[-23  13   3 -15 -13  18   6  23 -19 -11  12 -12   8  -1 -11   3  -5  24
  16  -4 -12 -13 -10  44  30  -2  12   7  13  -3  -3 -21   1  16  10 -28
  -9 -22  14   9  -3  -5  -4  15   1  20  12  10  -3  14  -6]
A
[-35  40   5   2  19 -19  20  15  28 -18 -15   2  22   3 -40 -17  13   1
   1   5  14   6 -13 -13  -9   5  -5   2 -13 -22   1   6   5   7  23   7
 -40 -13   3  15 -17  -1  -3  30   8  36   9   4  38  -1  -1]
A
[-58  26   9 -11 -48  13   7  26   2   4  -6 -19  57   8 -45 -16 -12  14
  15  -1   9  -3 -18  20  12  -5  -6   6   3 -35  -7   6  30   0  24 -11
 -39 -42  -4  31 -17   2  26  -6  -7  45  24  14  12   9   5]
A
[-29  42  -8  51  23   1   9   9  36 -15 -55  15  29   8 -43 -15   1 -23
   5 -12   6   7 -10 -15 -18   3  10  -6  -2 -10   2   3   4  -5  25   3
 -25 -18  17  21 -25   8   7 -12   2  29  24   1  18 -12   2]
A
[-33  28   4  -8  12 -10  19  22  25  10   8  -7  12   7 -40 -16  -3 -12
  12  -1   3  29 -17 -22 -16  11 -19   1  -9 -21   6   3  -2  -4  24  -5
 -17  -6   3  -3 -72  16   1 -11   8  21   0  -1  14 -23  -1]
A
[-22   5  15  -5   1  14   4  -3  18   9 -11   6  36   3 -23 -18   6  -7
  -5   1  18  -2  -1 -44   4  -6   3 -14  -8  -7   6   9  19  -7   7  10
 -28   2   4  -1 -18  10   3 -18  -2  20  15   1   9  -8  -6]
A
[-33  24  10   1   8   2   8   9   5   7  -8   6  25   4 -42 -10   2  -9
  10   9  -2 -10 -15 -44 -12   5  -5   5  -2 -16   3   3  -2   4  20   3
 -22 -10   8  12 -18   4  -6 -12   4  26   4  -7  15  -5  -8]
A
[  9  -5  11   8 -17   8   3 -12  18  12  -8  -2  36   3  -7 -16   3  -3
   3   4  -1   9   2   6  11   6   0 -12  -9  -8   1   0  32 -21   9   5
 -14 -14 -16   8   8  -1   6 -14  15  31  15  -2  -8 -13  16]
A
[-24  37  12  -6 -14  22   5  25 -24 -35  -2  -8  18  -6  -9  22   0  13
  -4   7   0 -16 -11  63   2   4  23  10   4  -5  -6  10  -7  33  19 -25
  -3 -24  10  28 -11  -2  -5  15   9  26  12  -8  21  12 -30]
A
[ -7 -16   2   4   6  -5 -11  -7   6  28  -7   5  18  15 -10  22  -8  -6
 -28  -4   1  10  -3 -65  -5   2  -7 -29 -11  -5   5   2  10 -13 -10  19
 -19   6  -6  -8 -11  33  -5 -22   0  -7   7   1  -8  -9  -8]
A
[  5 -32   8  12 -37   8 -37  -2 -22 -11  15 -20  24   5  44  20  -3  22
  -7  -3  -3  -6   4  28  31   0  31 -10  10   9   3  -6  18   2 -15 -13
   6   5  -9   1  28 -10   9  10  -6   2  11   3  -7   4  13]
P
[  7 -33   0  -7 -51  16 -20  -2 -40  11  14  -2  25  -1  36  16  31  16
   2  -1  -9  -9   4  36  31  -3  14   4   9  10  -4 -20  27   0 -28 -24
  17   8  -7  -9  29 -12   9  17  -4 -13   8  11 -22   3   2]
P
[-19  32   0  -9  12  23   8  17   1 -20  -9  -4   6  -3 -19   2  -3  -5
  -7  -2  -6  -2 -16  40 -10  -5  14  15   5 -19 -12   4 -14   6  15  -1
 -15 -26  15  28  -7  -4  -1   1  -4  29   2   3  24  16  -2]
A
[-18  16   0  -6  23  -6  20  -1  28  -7  -9   4   3 -10 -22 -13   2  -5
   2 -11  13   1 -13   6 -10  16 -23  -6  -2 -20   3   8  12  -6  14  -6
 -25 -20   3   1 -16   3 -13  -3   2  16  -6 -11  23 -13   4]
A
[-29  25   3  15  15  -3  17  15  14  13  -6  -4   0  -4 -18 -17  -1  -3
   2  -3   0   0  -2 -34 -14  11 -17 -27  -3  -4   0   8  -2   6  10   1
 -25 -10   2  -7 -29  13   8  -4  13  16   4   5  15  -5  -5]
A

[  2 -25   3   7   5  14  -5 -15  37  13   7  17  11  -9 -12   1   1   5
   0   4   5  -6  -5   5   9  -4  -3   3   2  26  10  -1   0   5   0 -22
   1 -10 -23  15  17   3 -20 -25   2  -4  11   7  -2   8  11]
X
[ -2 -12   8  -5  -3 -14 -14 -10   1   2   5  19   3  -7 -11 -10 -29   3
   3   3   2  -6 -12   4   2 -28  -9   1  -3  -4  13   5  -1  -3   7  -4
   5 -11   2   0   2   0  -8   2   0   9  12   5  -2   0  17]
X
[  6  -6   7   8   0 -23 -16   9  16   3   3  18  -6   8  -5  10   1   3
  16   2   1  -4  -3   0   3  -2   5  -2   2   3   9   7  -5  -2  14  -7
   7 -25 -11  13   5  -4 -19 -14   8   5  26   4  -2   2  16]
X
[  3   0   3   5   1 -18  -7  -2   3  -2   7  13  -5  -5  -1   2  -1 -11
  15   3  -1   2  -2   1   0 -13 -28  -3   3  -1  18   5  -6   6  16   1
   9 -15  -5  -3   4  -5 -15  -2  -1   5  13   2   4   2   6]
F
[  2 -10   5   0  -2 -16  -7  -9   4   5   0   5   1  -3   0  -3 -10   1
  13   1  -3  -6  -2   3  -4  -7  -1  -4   1  -5  10   4  -5   0  15  -1
   4 -16  -2   5   9   3 -16   1   0   5  13   4   6  -5   4]
F
[ 14  -2   9   6   2 -20   3 -17   3  13 -10   5   8  -7  13  21   2   0
  21  -5  -1  -6  -5  23  -1  -5  -4   0   2  -6  10  15  -1  -8  17   4
  -5 -27 -17   5   4  12  -8   6   2   4  32   1 -23  -2   6]
X
[ -1  -4  -2   0  -1  -7  -2  -4   3   0   2   2   1  -2  -2   1  -3  -1
   3  -1  -4 -12  -3   6  -2  -9   7  -1  -2  -3   5 -11  -6   1   4  -8
   3  -7  -6   3   7   2  -9  -3   4  -2   5   1   1   1   8]
X
[  3  -6   8   0  -2 -32  12 -10   3  15  -2   5  -9  -5 -16 -17  -6  10
  14   2   1  -3   1  -4   2 -29  -1   1  -4   1   9   7 -11  -7  12 -13
   7 -15   7  11   3   0 -19   3   4  12  -1   5   0   1   7]
X
[ -5 -14   6  -2  -6  -6  -9  -4  10   5   1  17  -2  -4 -16 -23  17   7
   0   4  -2  -5  -6  -3   6 -27  -6   4  -3   7  13   3   0   1   5  -7
   3  -5  -2   4  13   0 -25  -3   1  -2  -4   8  -6   2  13]
X
[  1  -5  -5   4   5  18  -1  -2  26  11   5   3  10  -3   2  21  15   5
  -2  -1   4  -5   0   1   8  34  16   3   6  11  -3   3   3 -12  -3 -12
  -1  -5 -18   4   2   0 -12 -21   4  -7   8  -3  -8   2  -1]
X
[  4 -13  10   4  -2 -19 -10 -11  18   0   1  11  -3 -13  -8 -16  -8   6
  13   3  -5  -8  -4   0   5 -12  -8  -2   4  -1  17  30  -7  -3  12 -13
   5 -16  -8  10   5  -1 -26  -8   6   1  14   5   2   5  16]
F
[ 16  -3   9   6   0 -15   2 -21  16  12   4  -1  11  -8  10  12  -1   4
  17   4   0  -4  -7  11   7  12   2  -1  -2   0   4   8  -2  -7  12  -6
   1 -23  -5  16   2  -5 -12  -5   4   9  19   6   2   0   0]
X
[  8  -3   4   5  -3 -13  -3  -6  12  11   2   7   1  -7   2  12   0   2
  13   3 -12  -4  -3   9   3   6   4  -4   2   1   3   5  -5  -4   8  -7
   3 -19 -10   3   3   2  -8  -7   4   5  18  -1  -2   4   1]
F
[  1  -8   6   0   0 -11 -11   1  -4   7  10  16   3  -4  11   9   6   5
   2   3  -2  -3   3  11   1  -8   0   0  -3  -3   9   5   2  -1  -2   6
  -3 -17 -12  -7   4   1  -6   2   0   5  16  -1   8  -5  11]
X
[ -4  -2   6  -4  -1 -15 -16  20   8   1   6  23  -4  -4 -14  19   6   1
   0   0   8  -1  -6  -2  -1 -16  -1   5  -1   3   8   4  -5  -6   2  -3
   5  -9 -12  -8  14  -4 -13   2   2   6  12   2  -6   7  10]
X
[  5 -11   3   5   3  -7  -7 -15  12   6  -1   4   7  -2   2   5  -9   5
   8   0  -3   0  -6  14  -1  14   1   0   7 -24   7   2  -4  -2  14  -1
   7 -17 -20  10   1   0 -18  -4   9   2  22  -5   5   2   3]
F
[  3 -20   9   5  -1 -16 -17 -37  -3   2   0   7   2 -15   0 -11  -1   6
   9   0  -3  -6 -14  15  10 -27  -6  -8  -3  -6  13  10  -2   0  17  -6
   1 -21  -5  13   9   1 -11   7   6  13  12   6   4  -2   9]
X
[  7 -12   5   1   3  -3  -1 -17  12  12   4  11   7 -13  -2  -4   3  -3
   7   1   1  -7  -7   9   7 -13   0   2  -5   1   6   8  -1  -7   5  -4
  -4 -15  -1  13   7  -1  -8  -5   0   4   7   9  -5   1  10]
X
[  1  -9  12  -5  -3 -31  -6 -16  -2   7   4  14  -4  -7  -7 -17   2   5
  20   1   5  -1 -13   2   7 -43  -7  -6  -4  -4   8  -1  -7  -2  15  -9
  20 -16  11  -3  12   2  -3   6   2  17   9   8  -1  -5  14]
X
[ -6 -23   4   6  -6  -2 -13 -13  14  -4   5   8  -1 -12  -6 -22  -5   5
   6   1 -13  -4  -3   3   4  -8  -4  -1   3   3  17   7  -4   7  13  -2
   2  -2 -14  11   5   0 -33  -6   5   2   4   4   4   2  13]
F
[  2 -15   6   2   3 -13  -3 -19  21   5   2   9   6 -13   8  13  -3   3
  12   2  -3  -6 -12  17   1   4  -2  -1   0  -4  14  13  12   1  13  -4
  -2 -18 -19  12   3   4 -17  -4  10   8  17  -2   2   2   8]
X
[ 12  -5   4   1   3 -14  -3 -12  16  12   0   9   5 -13  11  17  -1   2
  14   4   1  -3 -14  -7   6   8   3   2   2   1   6   8  -2 -12  -1  -9
   7 -22 -18  10   1   1 -18 -12   2   9  21  -3   0   4  11]
F
[  4 -14   5   6   0 -13 -10  -1  18   2   0  10   4  -5   3  12  -9   3
  12   3  -2  -3  -5   3   2  13   4   8   1  -2  17   5  -4  -5  12 -15
   4 -19 -25  10   6  -1 -27 -13  10   2  24  -1  -1   5   9]
X
[  5 -10   6   5   1 -22 -12 -21   9  -5   1   1  -2 -10  -3 -17 -24   7
  15   3  -4  -4  -3   3   9  -9   1  -2   3   0  13   5 -11   2  17  -8
   5 -17  -4  14   6   1 -23  -5   8   8   7   9   5  -3   9]
F
[ -4 -12   5   6   0  -8 -16   6  18   1   4  14   2  -1  -8 -13   1   4
   7   2  -3  -9  -3   0  -4 -12   4   2   2   5  10   4  -4  -2   1 -11
  11 -14  -7   3   8  -3 -19 -12   1   0   8   7  -3   1  10]
F
[  8  -6   8   6   0 -18   7 -35  13  11   2  12   6 -19  -1 -11   1   8
  14   6  -1  -2 -15  11  11 -27  -5  -2  -4   4  10  12  -3  -2  19 -10
  -4 -21  -4  23   8   4  -5   2   5  13  13   6   3   2  12]
X
[  1 -19   6   8  -4   3  -7 -17  13   4   2   9   5 -11  -5 -20  -4   0
  -1   1  -5 -11  -3   8   3  -3   0   1   4   5   9   1   1   3   6  -5
  -1  -9 -17  13   7   4 -22  -8   9  -2   9   5   2   1  11]
X
[  7 -10   6   3   4 -17  -5 -25  10   8  -2   8   0 -12  -5  -8   5   9
  15   0   1  -6  -2   1   7 -23   0  -7  -8  -3   6  11  -4  -1  14 -16
   5 -19   5  15   9  -4 -10   0   4  10  10  13  -5   3   7]
X
[  2 -11   2   2  -1  -3  -6   6  12   1  -6  17   3  -2  -3  21   4  -1
   1   0   2  -2  -5   1   2   3  -1   5  -8  10   3  -3  -8  -6   2  -7
   2 -13 -16  -2   4  -9 -11 -12   6  -1  23   3  -2   6   6]
F
[ -5  -5   7   2   0 -22 -16  -1  27  -5   0   6 -11  -3 -17 -30  -3   9
  11   0   5   1  -2 -11   0 -15   4  -2   0   7   7   1  -5   6  10 -14
  13  -6  15  11   6  -3 -25 -12   5   3   0   8   1  14  12]
F
[  4  16   4  -1   2 -30  -1   2  14   0  -2  -9  -9  -1 -11   1   7   5
  18   1  10   0  -1 -17   8  -3   8  -3  -9   7 -14   2  -6  -3   1 -24
   9  -7  22   9   0 -10   3 -12   6   8   2   0  -4   2   1]
X
[  0  -8   5   3  -5 -22 -11  -9   4   2   0   7   2 -11  -4 -12  -3   5
  12   2  -8  -1   1   3   1 -18   1  -3  -4  -1  10   6  -3   4  13   3
   6 -12  -3   5   2   2  -6   1   1  26  11   3   4   2   7]
F
[  6  -8   2   6   6 -10  -4  -6  17   9   1  12   9  -6   2  12  -5   7
  13   5   2  -4  -7   8   1  -3  -1   0   5   3  10  11  -4  -6   8  -8
   5 -21 -16   7   6   2 -19 -15   6   6  17   1   2   5   4]
F
[ -1 -10   7   0 -10 -12  -2 -15  -1   5  -1   8   4  -4  -2  -7   4   1
   9  -3  -2  -4 -10  11   2 -18  -4   6  -1  -2   8   6   1  -4  10  -1
   0 -10  -6   1   7   3  -8   1  -1   8  10   3   0   1   9]
X
[ -3 -13   6  -4 -19 -13  -7 -11   5  17   2  25   1 -18  -7  -3   4   2
   4   2   5  -7  -7   4  17 -30  -4  -3  -3   3   2   9  -5  -3   9  -7
  -1 -15  -4   3   7   0  -4   2   3  14   8   4  -4   1  11]
X
[  8  -8   7  -2  -4 -18   0  -4   2  12   4  17   0  13  -1  14   1   1
  10  -3   5  -3 -14  11   4 -18   0   1  -8  -2   6   7  -3  -4   5  -4
   0 -16  -6   2   6   1   1   3  -5  19  16   4   2   0  13]
X
[  9 -10   4   4   0 -12  -7  -5  12   4   2  12   1  -7   1   2  15   5
  12   2  -2  -6  -6   1   5  -8   2   1   4   2  10   8  -5  -6   9  -8
  18 -14  -3   3   8  -4 -12 -19   1   7   7  -3  -1   5   9]
X
[  7 -12   4   4   3   5  -6  -9  22   4  -2   7   9  -7  -4   0  -5   2
   4  -2   2  -7   1   1   7   8   2  -5   3   6   9   4  -1  -1   4 -10
   3 -10 -17  14  10  -1 -20 -16   6   0   8   4  37   6   8]
F
[  4 -10   8   7  -1 -10  -6 -11   4  -1   0   6  -2 -14 -13 -13  -4   4
   7  -2  -4  -1  -6   6   0 -17   4   0   4  -7  11   8  -3   5   6  -3
  -1 -10  -6   9   4   3 -10   0   2   4   6   5   0   7   5]
X
[ 11  -3   8   4  -2 -18  -2 -21   2   6   4   2   4  -9   6  -1  -2   5
  13   5  -7  -5  -9  16   5 -13   4  -4  -3  -6   7   9  -5  -1  14   0
  -7 -20  -5  13  -1   2  -5   5   2   3  17  -2   3  -5   7]
X

[ -2  -7  -6   1   2   8   7   0   6  -8  -4 -21   9  -7  -5   0 -18   4
   3  -5  -8   4   2  11  11  16   3   7  -5  -2   9   4 -10 -11  -4 -15
   7  20  -5 -12   2 -17   1  -4  27  -1   8  17 -17   9  -5]
(69)
[ -2 -14  -3   4  -4   2  -1   2   5 -19  -7 -14   3  -5  -7   6   4   4
   8  -4 -10   0  -2  12  12  -3   2  -1 -12  -1   6  -2   9  -8   4 -12
  -1  31  -2  -3   4  -8  -4   4  15  16   1  15  -7   3 -11]
(69)
[ -3 -16  -6   3 -11   1  10  -6   6  -8 -15 -18   5 -16  -3   7 -24  -3
   2   0  -3  -3   2   6   3  22   5  -1 -10  -2  15  19 -16 -16  11 -16
  -7  13   0  -6   7 -27  -4  -7  38  -8   7   8 -20  25 -11]
(69)
[ -3  31  -2 -13  13   7   0   1   2   8   7  -6   1   0   4  -8  -2  -2
  -4  -6   2  10   4   8   1  16  -6   0   5   1 -10  -5  -2  16   2   7
  16 -18   0   1  -9  13  -1 -18  12 -12   1  -4  -4  -7  15]
(72)
[ -3  11  -3  -8   5   5   3  -2  -1   2  -2 -19   3  -1  -1 -11  -9  13
  -7   4  -8  -1   0   5  17   6   7   7 -14  -5  -4  12  -9   9  -4   6
  -8   6  -1   0 -15  -3  -5 -15  24 -20   7   0   0  -1  14]
(72)
[ -2  52  -3  -5   6   1   9  -3  11  16  -9 -15   6  -1  -1   1 -20  17
  -7 -21  -9  -3   4  -2 -23  -1  -6  -8   1  -2  -3  11   5  -4  -3   6
  17 -45   2 -15  -1   2  13 -13  52  -9  10   0   2   1 -17]
(72)
[ -5 -14  -1   1  12 -10  -6   1  18 -26 -15 -35   0  -3   9  -7 -27  23
  -7   2 -13  -1  -4   7  19  46   0  24  -6   2   5  27   0 -26  -2 -15
 -19  -1 -11 -15  -7 -19 -10 -13  50 -30  21  21  -4  15 -15]
(69)
